Below is a small trained network, with its code and all its weights. Each question gives an input and a class and asks what happens when units are switched off, that is, made to give their printed mean instead of their output.

import numpy as np


def w(rows, s, z=0):
    codes = np.array(rows[::2]) - 128.0
    scale = np.full(codes.shape[1], s)
    scale[-1] = z or s
    return codes * scale


def norm(h):
    return h / np.sqrt((h * h).mean(-1, keepdims=True) + 1e-5)


def f(y):
    return np.maximum(y, 0)


def log_softmax(a):
    a = a - a.max(-1, keepdims=True)
    return a - np.log(np.exp(a).sum(-1, keepdims=True))


def net(x, mask):
    res = np.array(x, float).reshape(1, 8) / 4 @ E
    u = 0
    for l in range(2):
        y = f(norm(res) @ A[l][:, :-1].T + A[l][:, -1])
        res = res + np.where(mask[u : u + 14], y, B[l][:, -1]) @ B[l][:, :-1]
        u += 14
    return log_softmax(norm(res)[-1] @ U[:, :-1].T + U[:, -1])


A, B = {}, {}
E = w([
[110,154,132,200,126,234,152,76,174],'x0',
[157,164,62,101,138,170,36,221,72],'x1',
[30,29,204,180,184,57,94,90,207],'x2',
[83,60,69,143,62,88,151,244,210],'x3',
[92,152,138,252,62,96,71,176,107],'x4',
[186,156,215,148,114,164,71,172,176],'x5',
[101,229,99,161,174,182,23,91,103],'x6',
[108,211,176,53,122,102,123,171,124],'x7',
],0.0043)
A[0] = w([
[146,111,195,148,157,125,206,90,141,77],'L0N1',
[140,94,118,213,108,157,29,128,123,17],'L0N2',
[196,150,114,137,149,214,86,96,78,62],'L0N3',
[116,38,96,105,161,90,121,118,110,80],'L0N4',
[186,84,92,121,88,71,200,201,108,115],'L0N5',
[162,57,131,125,127,103,132,158,141,25],'L0N6',
[2,51,137,199,78,112,109,155,191,21],'L0N7',
[79,24,128,48,218,76,87,108,130,41],'L0N8',
[127,201,125,151,53,208,158,121,93,34],'L0N9',
[99,142,107,93,103,79,65,184,154,51],'L0N10',
[118,58,37,136,152,170,249,55,141,112],'L0N11',
[139,127,35,153,85,116,147,123,118,3],'L0N12',
[158,137,59,119,108,200,182,127,60,122],'L0N13',
[159,48,93,90,85,95,180,194,113,51],'L0N14',
],0.0051,0.0036)
B[0] = w([
[139,99,161,89,139,110,165,180,104,182],'L0N1',
[155,163,115,168,169,119,82,80,167,179],'L0N2',
[156,134,52,167,152,112,108,169,161,214],'L0N3',
[176,123,160,109,157,75,115,123,201,197],'L0N4',
[63,131,150,142,38,254,118,85,105,249],'L0N5',
[131,170,151,132,90,169,111,110,172,151],'L0N6',
[239,228,77,130,133,141,108,71,139,254],'L0N7',
[160,95,96,129,224,14,155,163,113,220],'L0N8',
[191,104,147,101,216,35,116,151,188,189],'L0N9',
[110,51,127,119,133,127,157,149,121,188],'L0N10',
[76,26,86,79,139,135,181,180,58,254],'L0N11',
[65,133,90,156,135,131,150,113,66,153],'L0N12',
[114,151,51,161,152,94,121,74,125,242],'L0N13',
[142,145,178,142,31,242,133,84,130,216],'L0N14',
],0.0051,0.0031)
A[1] = w([
[110,129,213,155,134,131,170,79,100,4],'L1N1',
[230,198,112,62,142,187,136,96,72,132],'L1N2',
[169,119,162,130,140,121,184,53,128,101],'L1N3',
[161,91,98,122,20,84,159,176,109,111],'L1N4',
[108,158,66,163,154,99,94,104,45,103],'L1N5',
[112,21,151,106,78,111,164,120,118,84],'L1N6',
[175,60,138,67,132,218,163,182,228,65],'L1N7',
[140,85,112,255,138,139,78,127,189,99],'L1N8',
[86,21,128,98,99,95,145,144,110,88],'L1N9',
[101,170,158,185,108,94,62,132,183,83],'L1N10',
[89,71,179,204,154,158,135,98,144,62],'L1N11',
[140,84,46,146,133,163,248,70,166,109],'L1N12',
[162,125,201,151,143,130,186,26,121,99],'L1N13',
[163,96,153,115,192,160,112,165,37,91],'L1N14',
],0.0071,0.0037)
B[1] = w([
[150,141,149,105,66,145,130,217,185,152],'L1N1',
[168,145,73,254,153,116,60,45,130,244],'L1N2',
[71,118,160,126,131,112,130,169,159,185],'L1N3',
[80,146,155,92,80,209,124,136,148,225],'L1N4',
[138,133,165,110,65,151,148,164,173,230],'L1N5',
[148,208,156,123,112,150,57,116,167,215],'L1N6',
[140,164,213,138,120,79,128,154,208,201],'L1N7',
[205,223,107,131,108,159,50,55,134,242],'L1N8',
[202,179,143,161,149,88,83,133,187,214],'L1N9',
[153,120,69,118,169,120,126,81,52,221],'L1N10',
[134,162,134,128,73,203,116,143,144,174],'L1N11',
[45,78,151,95,145,121,159,174,26,253],'L1N12',
[118,85,184,69,87,112,174,252,192,200],'L1N13',
[129,111,85,174,146,95,160,67,106,176],'L1N14',
],0.0074,0.0047)
U = w([
[74,123,60,135,92,203,155,120,20,113],'0',
[244,208,74,190,133,120,48,73,156,121],'1',
[121,70,136,120,246,13,178,135,113,21],'2',
[111,129,227,97,65,139,152,185,206,252],'3',
],0.013,0.0011)

Each question gives the input, the list of numbers given to net, and the class t.
The units are the neurons (one row each of A and B). Each row of codes is followed by its name. A weight is (code - 128) times the scale printed after its matrix; where a second scale follows, it is the last column's (A, B and U).
mask holds one flag per neuron, layer by layer. A switched-off neuron (its flag False) gives its mean, the last column of its row in B, instead of its output. The means were averaged over made-up inputs and are rounded, as every weight is.
A unit's drop is (log p(t) with every unit on - log p(t) with that unit switched off) / (log p(t) with every unit on - log p(t) with every unit switched off).
The circuit of an input: a set's keep is (log p(t) with only the set's units on - log p(t) with every unit switched off) / (log p(t) with every unit on - log p(t) with every unit switched off). Starting from the 12 units with the biggest drops (on a tie, the unit counted first), units are removed one at a time, each time the one whose removal leaves the highest keep (on an exact tie, the one counted first), for as long as the keep stays at least 0.8.
units of the circuit, in order: the units of the circuit, biggest drop first
top k neurons: the k neurons with the biggest drops, biggest first
top k neurons in layer l: the k neurons of layer l with the biggest drops, biggest first
drop of u: that unit's drop, to one decimal
input [0,6,0,2,0,1,-4,-5], class 3: top neuron in layer 1	L1N7
input [-6,4,6,6,1,3,8,8], class 2: top 4 neurons	L1N8, L1N2, L0N10, L1N6
input [-6,-7,-6,-7,5,-4,-1,2], class 3: top 2 neurons	L1N13, L0N7
input [-5,6,3,-3,2,-3,-1,-3], class 2: units of the circuit, in order	L0N8, L1N8
input [4,-5,0,2,-5,0,6,8], class 3: top 2 neurons in layer 0	L0N7, L0N3
input [-4,-3,-3,6,-4,-4,2,-6], class 0: top 4 neurons in layer 0	L0N12, L0N13, L0N5, L0N9
input [-5,0,-2,2,3,1,4,4], class 3: top 3 neurons in layer 0	L0N7, L0N10, L0N14
input [4,-3,1,2,-1,-3,2,1], class 0: top 2 neurons in layer 1	L1N12, L1N13
input [-7,3,1,0,-8,-3,-6,-3], class 3: top 2 neurons in layer 0	L0N14, L0N5
input [1,3,6,-7,-4,7,-1,4], class 2: top 3 neurons in layer 0	L0N5, L0N14, L0N7
input [-5,-1,5,5,-2,8,4,3], class 2: top 2 neurons in layer 1	L1N2, L1N6
input [-4,-4,1,-6,8,4,0,6], class 3: top 2 neurons in layer 0	L0N7, L0N3
input [-2,-4,0,4,-3,-5,3,8], class 2: top 2 neurons	L0N8, L1N5
input [4,6,5,7,4,8,-7,-6], class 1: units of the circuit, in order	L1N8
input [-3,-6,-3,6,-8,0,5,-8], class 2: top 2 neurons in layer 1	L1N12, L1N5
input [8,2,7,0,-8,-5,8,-6], class 0: drop of L1N11	0.2
input [8,4,5,-7,5,-5,-4,-1], class 3: drop of L1N13	0.2
input [-3,-2,7,-6,-8,3,4,-1], class 2: drop of L0N8	0.6
